Here is a tiny trained network, its code and every weight. The questions are about switching its units off for an input and a target symbol, where a switched-off unit gives its printed mean instead of its output.

import numpy as np


def w(rows, s, z=0):
    codes = np.array(rows[::2]) - 128.0
    scale = np.full(codes.shape[1], s)
    scale[-1] = z or s
    return codes * scale


def norm(h):
    return h / np.sqrt((h * h).mean(-1, keepdims=True) + 1e-5)


def f(y):
    return y / 2 * (1 + np.tanh(0.7978845608 * (y + 0.044715 * y**3)))


def softmax(a):
    e = np.exp(a - a.max(-1, keepdims=True))
    return e / e.sum(-1, keepdims=True)


def log_softmax(a):
    a = a - a.max(-1, keepdims=True)
    return a - np.log(np.exp(a).sum(-1, keepdims=True))


def net(x, mask):
    ids = ['ΔΘΠΣΩβζμξτφψ'.index(c) for c in x.split()]
    T = len(ids)
    res = E[ids] + P[:T]
    q, k, v = (norm(res) @ M[0].T for M in (Q, K, V))
    z = softmax(np.where(np.tri(T) > 0, q @ k.T / 4**0.5, -1e9)) @ v
    res = res + np.where(mask[0], z, O[0][:, -1]) @ O[0][:, :-1]
    y = f(norm(res) @ A[0][:, :-1].T + A[0][:, -1])
    res = res + np.where(mask[1:9], y, B[0][:, -1]) @ B[0][:, :-1]
    return log_softmax(norm(res)[-1] @ U[:, :-1].T + U[:, -1])


Q, K, V, O, A, B = {}, {}, {}, {}, {}, {}
E = w([
[222,170,60,175,172],'Δ',
[206,242,35,62,194],'Θ',
[84,171,108,152,157],'Π',
[65,199,127,188,152],'Σ',
[188,150,123,2,232],'Ω',
[193,83,134,151,197],'β',
[78,182,163,186,175],'ζ',
[77,161,143,162,155],'μ',
[56,196,149,176,165],'ξ',
[93,169,107,192,133],'τ',
[180,86,143,152,202],'φ',
[81,187,161,197,144],'ψ',
],0.0032)
P = w([
[140,101,121,104,100],'0',
[102,134,70,161,255],'1',
[170,188,201,157,77],'2',
[139,119,80,155,152],'3',
[123,152,113,141,240],'4',
[191,182,194,146,90],'5',
[151,121,78,168,158],'6',
[137,179,100,87,235],'7',
[188,185,195,152,88],'8',
],0.0074)
Q[0] = w([
[63,104,108,102,153],'h1',
[147,98,119,59,107],'h1',
[152,182,230,59,126],'h1',
[142,142,251,64,64],'h1',
],0.014)
K[0] = w([
[102,254,139,153,123],'h1',
[74,146,49,159,67],'h1',
[4,86,130,104,84],'h1',
[37,88,134,109,43],'h1',
],0.0094)
V[0] = w([
[41,77,200,75,155],'h1',
[93,172,230,148,182],'h1',
[184,23,174,247,155],'h1',
[150,3,185,64,91],'h1',
],0.0048)
O[0] = w([
[92,111,109,35,174,105],'h1',
[118,157,185,70,138,157],'h1',
[146,2,217,139,130,113],'h1',
[178,62,74,100,172,6],'h1',
],0.0072,0.0019)
A[0] = w([
[93,153,62,126,214,110],'n1',
[25,60,27,116,90,73],'n2',
[102,81,112,67,4,254],'n3',
[226,160,160,122,119,100],'n4',
[142,136,133,109,255,71],'n5',
[91,171,135,159,128,194],'n6',
[67,96,51,84,218,106],'n7',
[125,27,153,167,161,91],'n8',
],0.0091,0.0046)
B[0] = w([
[57,60,154,183,219,206],'n1',
[116,161,90,2,78,124],'n2',
[144,194,243,152,119,128],'n3',
[81,73,126,110,101,177],'n4',
[36,163,123,186,144,203],'n5',
[145,93,109,73,128,255],'n6',
[162,97,164,171,64,162],'n7',
[185,136,107,56,200,146],'n8',
],0.0088,0.0054)
U = w([
[149,132,236,158,98,74],'Δ',
[183,198,215,110,95,203],'Θ',
[139,186,8,191,123,2],'Π',
[169,209,95,112,87,197],'Σ',
[104,103,23,71,102,97],'Ω',
[194,82,129,89,173,127],'β',
[42,146,183,87,148,109],'ζ',
[76,74,122,196,180,180],'μ',
[93,225,96,65,171,69],'ξ',
[198,110,130,216,84,137],'τ',
[204,101,119,97,188,143],'φ',
[92,36,149,60,74,117],'ψ',
],0.015,0.0028)

Each question gives the input, a string of symbols that net reads in full, and the target symbol t.
The units are the heads (4 rows each of Q, K, V and O) and the neurons (one row each of A and B). Each row of codes is followed by its name. A weight is (code - 128) times the scale printed after its matrix; where a second scale follows, it is the last column's (O, A, B and U).
mask holds one flag per unit, heads first, then neurons. A switched-off unit (its flag False) gives its mean, the last column of its rows in O or B, instead of its output. The means were averaged over made-up inputs and are rounded, as every weight is.
A unit's drop is (log p(t) with every unit on - log p(t) with that unit switched off) / (log p(t) with every unit on - log p(t) with every unit switched off).
The circuit of an input: a set's keep is (log p(t) with only the set's units on - log p(t) with every unit switched off) / (log p(t) with every unit on - log p(t) with every unit switched off). Starting from all 9 units, units are removed one at a time, each time the one whose removal leaves the highest keep (on an exact tie, the one counted first), for as long as the keep stays at least 0.8.
circuit, biggest first: the units of the circuit, biggest drop first
most important unit: the unit with the biggest drop
top k neurons: the k neurons with the biggest drops, biggest first
drop when u is switched off: that unit's drop, to one decimal
input β μ μ, target β: circuit, biggest first -> (h1, n8)
input ζ ζ μ ξ μ Ω, target ζ: top 2 neurons -> (n5, n6)
input ξ ξ ψ, target ξ: top neuron -> (n7)
input ψ φ ψ Ω τ μ, target ψ: circuit, biggest first -> (n4, h1)
input Ω Θ ψ, target Ω: top 2 neurons -> (n4, n5)
input ζ φ ξ ψ Θ ξ τ ψ β, target ζ: circuit, biggest first -> (h1, n5, n6, n1)
input μ Δ Δ τ, target τ: circuit, biggest first -> (h1, n1)
input τ ψ ξ ζ, target Δ: circuit, biggest first -> (h1, n1)
input Σ ψ ξ Δ Ω Ω, target Σ: top 2 neurons -> (n1, n5)
input ξ Σ Δ ψ Δ ξ μ, target τ: circuit, biggest first -> (h1, n1, n5)
input Σ μ ξ Π, target Ω: top 2 neurons -> (n6, n1)
input ζ β Σ β ψ ψ, target ζ: circuit, biggest first -> (h1, n5)
input μ β ψ Σ, target φ: top 2 neurons -> (n5, n1)
input Θ ζ τ ψ Δ ξ, target Θ: most important unit -> n1
input Σ φ Δ ψ, target τ: top 3 neurons -> (n1, n5, n3)
input ψ ψ Ω, target ψ: top 2 neurons -> (n4, n1)
input ψ ψ μ Θ ψ Δ ζ, target τ: drop when n1 is switched off -> 0.3
input ξ ψ φ Ω μ Θ Π, target Π: drop when n3 is switched off -> 0.0
input Σ Σ τ, target Σ: drop when h1 is switched off -> 0.6
input ψ μ ψ β τ μ ζ μ Θ, target ψ: drop when h1 is switched off -> 0.1
input ψ ψ μ Θ μ ξ ζ Ω, target μ: circuit, biggest first -> (n1)
input Σ ψ ψ τ τ, target ζ: top 2 neurons -> (n6, n7)
